[ 95 112  74 172  86 150 134 112 129] : Fami
[176 103 103 125 125 147 110  70 119] : zis
[176 148 103 158 125 147 100  70 119] : gidal
[165 130 110 136 106 146 127  91  61] : divi
[176 148 103 101 125 148 110 101 101] : pozi
[167 120  91 115  91 125 110 108 124] : Denit
[132 164 128  86 138 111 117  59 131] : Ged
[187 121 103 121 127 121 121 143 103] : lup
howmany pozi: [101]	3
howmany zis: [125]	2
howmany lup: [121]	4
howmany Fami: [112]	2

[138  95 133 126 160 152 151 105 107]  divi
[119  91 122 135 168 123 131  96 113]  pozi
[118  98 118 116 166 166 166 116 118]  gidal
[148 101 151 101 167 162 119 109 125]  sas
[117  96 135 119 126 152 154 126 126]  kider
[141  90 137 122 180 155 149 106 110]  Fami
[131 103 148 131 155 163 160 120 117]  Seva
[183 115 134 133 183 183 139 100 133]  Ged
[116 108 134 108 114 152 114 108 114]  Soso
howmany kider: [126]	3
howmany Soso: [114]	3
howmany Ged: [183]	3
howmany gidal: [118]	3
howmany sas: [102]	0
howmany gidal: [167]	0
howmany gidal: [116]	2

[127 125 140 134 153 163 153 155 153 131 112] -> Fami
[142 143 155 110 119 144 120 127 151  98 116] -> Denit
[155 157 150 102 128 138 119 136 126 122 139] -> pozi
[132 131 136 128 165 138 107 156 102 159 122] -> gidal
[ 95  96  98 157 106  90 162  92  82 144  90] -> kider
[134  94  94 157  90 171  91 174 170  91 134] -> divi
howmany Fami: [153]	3
howmany divi: [172]	0
howmany divi: [91]	2

[147 148 143 143 143 147 147 147 147 184 143 143 143 143] : Seva
[117 117 173 173 173 117 117 117 117 117 173 173 173 173] : Denit
[147 147 142 147 142 147 147 147 147 142 143 142 143 142] : zis
[148 147 143 143 143 147 147 147 147 147 143 143 143 143] : Fami
howmany zis: [141]	0
howmany zis: [142]	5
howmany zis: [147]	7
howmany Denit: [118]	0
howmany Denit: [173]	7

[155 147 155  94  76 182 141  76  76]  Fami
[101 133 101 155 128 103 115  77 101]  Denit
[ 93  93  93 140  83 125 140 146  93]  gidal
[ 89  93 112 184 106 110  99 167 152]  lup
[135 106 106 117  88  77  89  92 168]  Ged
[183 154 108 103 103 154 123 154 117]  pozi
[133 121 143 127  91 140 103 188 138]  kider
howmany Ged: [168]	1
howmany Ged: [93]	0
howmany pozi: [118]	0
howmany pozi: [154]	3
howmany gidal: [93]	4
howmany gidal: [140]	2
howmany Fami: [76]	3

[126 109 126  78 109] -> Ged
[ 77  77 133 129  77] -> Denit
[ 78 130  78 132  78] -> divi
howmany Ged: [126]	2
howmany Denit: [77]	3
howmany Ged: [109]	2
howmany Ged: [125]	0
howmany divi: [132]	1
howmany Denit: [76]	0
howmany divi: [78]	3

[100 105 179  92  68 133  63 187  89  92  74 147 108 110 107  94  81 197
 151  84 137 101 168  94  92 176] -> pozi
[165 146 105  74 153 181 113  70 179 162  77 118  59 185 176  66 189  68
  95  99  66 109  99  98 172  99] -> Seva
[169 146 188  74 153 181 113  70 179 162  77 118  59 185 176  66 189  68
  95  99  66 109  99  98 172  99] -> Denit
[ 95 157 190 171 128 123  99 118  82 102 142 178  75  95 111  72 132 124
 181  85 167  75 165  66 166 159] -> gidal
[191 191 173  72 124 184 136 188 182 180 122 154 188 185 182 155 191 180
 122 178  82 189 167 181 183 157] -> divi
[142 133  98  76 142 154 129  79 145 139  96  89  91 146 142  77 105  89
  83 178  88 115  82  98  69  73] -> Fami
[164 153 151 169 187 137 181  79 165 156 181 171 152 149 161 152 187  88
 165 149 111 151 159 153 187 166] -> Ged
[161 142 179  77 156 159 146  73 179  98 161 186 116 170 172 120 179  72
 179 118 102  72 174 107 190 180] -> lup
[ 95  75 190 171 128 123  99 118  82 102 142 178  75  95 111  72 178 131
 192  86 175  86 190  62 179 188] -> kider
howmany lup: [156]	1
howmany Ged: [186]	0
howmany kider: [99]	1
howmany lup: [179]	4

